Here is a tiny trained network, its code and every weight. The questions are about switching its units off for an input and a class, where a switched-off unit gives its printed mean instead of its output.

import numpy as np


def w(rows, s, z=0):
    codes = np.array(rows[::2]) - 128.0
    scale = np.full(codes.shape[1], s)
    scale[-1] = z or s
    return codes * scale


def f(y):
    return np.maximum(y, 0)


def log_softmax(a):
    a = a - a.max(-1, keepdims=True)
    return a - np.log(np.exp(a).sum(-1, keepdims=True))


def net(x, mask):
    res = np.array(x, float).reshape(1, 4) / 4 @ E
    y = f(res @ A[0][:, :-1].T + A[0][:, -1])
    res = res + np.where(mask, y, B[0][:, -1]) @ B[0][:, :-1]
    return log_softmax(res[-1] @ U[:, :-1].T + U[:, -1])


A, B = {}, {}
E = w([
[213,141,237,81,135,171,185,208],'x0',
[181,168,63,30,221,93,96,171],'x1',
[70,254,148,190,186,110,153,187],'x2',
[83,44,201,128,241,138,59,184],'x3',
],0.0094)
A[0] = w([
[139,162,181,116,121,156,188,177,10],'n0',
[134,170,82,60,191,130,152,109,89],'n1',
[136,125,150,170,71,141,141,93,50],'n2',
[186,53,113,106,102,122,82,100,138],'n3',
[162,146,176,91,123,137,198,146,119],'n4',
[184,158,114,74,171,74,131,129,201],'n5',
[246,181,105,154,113,159,237,104,28],'n6',
[183,73,111,95,75,82,157,91,12],'n7',
[143,161,64,60,150,93,104,165,67],'n8',
[94,48,210,144,226,151,59,113,77],'n9',
[75,124,133,150,90,183,184,106,38],'n10',
[57,121,51,154,138,74,93,83,128],'n11',
[106,220,122,193,146,53,149,204,79],'n12',
[118,153,50,156,88,74,128,97,56],'n13',
[109,144,167,217,110,125,143,136,69],'n14',
[196,159,172,110,102,145,176,201,45],'n15',
[83,82,144,166,108,172,187,131,63],'n16',
[91,216,114,209,166,170,177,175,3],'n17',
[161,190,68,124,91,138,165,88,120],'n18',
[173,102,218,52,78,86,126,135,88],'n19',
],0.011,0.003)
B[0] = w([
[61,109,83,150,177,98,81,124,190],'n0',
[125,153,231,113,92,130,81,37,200],'n1',
[180,140,170,90,133,102,111,63,187],'n2',
[84,32,65,89,46,196,168,137,211],'n3',
[68,127,138,187,90,73,38,124,193],'n4',
[141,131,178,131,91,203,80,86,215],'n5',
[209,170,96,149,185,99,137,164,218],'n6',
[148,74,79,74,119,152,193,157,199],'n7',
[118,133,242,158,142,175,94,38,208],'n8',
[240,180,113,135,174,115,151,231,246],'n9',
[155,124,165,144,116,125,74,82,187],'n10',
[43,137,133,169,164,68,90,172,250],'n11',
[94,63,64,2,76,214,219,146,241],'n12',
[140,124,106,197,162,56,128,142,227],'n13',
[158,119,168,87,111,146,51,75,195],'n14',
[52,115,90,189,172,71,113,138,209],'n15',
[165,91,238,105,118,115,116,37,185],'n16',
[112,52,103,45,125,152,186,128,226],'n17',
[191,197,135,113,156,88,176,188,227],'n18',
[34,94,89,161,123,100,137,107,193],'n19',
],0.0084,0.012)
U = w([
[99,67,60,65,80,168,180,125,99],'0',
[159,128,250,140,118,126,102,33,85],'1',
[30,126,73,228,156,65,98,129,93],'2',
[248,168,105,152,174,92,156,182,104],'3',
[121,140,145,160,72,131,141,147,255],'4',
],0.012,0.0078)

Each question gives the input, the list of numbers given to net, and the class t.
The units are the neurons (one row each of A and B). Each row of codes is followed by its name. A weight is (code - 128) times the scale printed after its matrix; where a second scale follows, it is the last column's (A, B and U).
mask holds one flag per neuron, in row order. A switched-off neuron (its flag False) gives its mean, the last column of its row in B, instead of its output. The means were averaged over made-up inputs and are rounded, as every weight is.
A unit's drop is (log p(t) with every unit on - log p(t) with that unit switched off) / (log p(t) with every unit on - log p(t) with every unit switched off).
The circuit of an input: a set's keep is (log p(t) with only the set's units on - log p(t) with every unit switched off) / (log p(t) with every unit on - log p(t) with every unit switched off). Starting from the 12 units with the biggest drops (on a tie, the unit counted first), units are removed one at a time, each time the one whose removal leaves the highest keep (on an exact tie, the one counted first), for as long as the keep stays at least 0.8.
units of the circuit, in order: the units of the circuit, biggest drop first
top k neurons: the k neurons with the biggest drops, biggest first
drop of u: that unit's drop, to one decimal
input [-4,-4,7,-6], class 0: top 2 neurons => [n12; n17]
input [-4,-4,1,-4], class 1: units of the circuit, in order => [n2]
input [-6,2,6,7], class 3: top 2 neurons => [n9; n3]
input [0,-1,4,5], class 3: top 2 neurons => [n9; n3]
input [7,7,4,6], class 1: top 4 neurons => [n5; n1; n8; n11]
input [8,-1,7,0], class 2: top 3 neurons => [n15; n4; n0]
input [6,-1,4,-6], class 2: top 4 neurons => [n15; n4; n0; n9]
input [5,0,2,-4], class 2: top 3 neurons => [n15; n9; n4]
input [-3,5,4,6], class 3: top 2 neurons => [n9; n16]
input [6,1,-1,5], class 2: units of the circuit, in order => [n19; n15]
input [0,-4,4,3], class 0: top 2 neurons => [n8; n1]
input [6,-7,8,6], class 0: top 2 neurons => [n12; n17]
input [7,-6,4,4], class 2: drop of n15 => 0.7
input [-3,1,4,-5], class 3: units of the circuit, in order => [n18]
input [-3,7,2,3], class 1: drop of n19 => 0.0
input [-1,3,1,-4], class 3: drop of n6 => 0.4
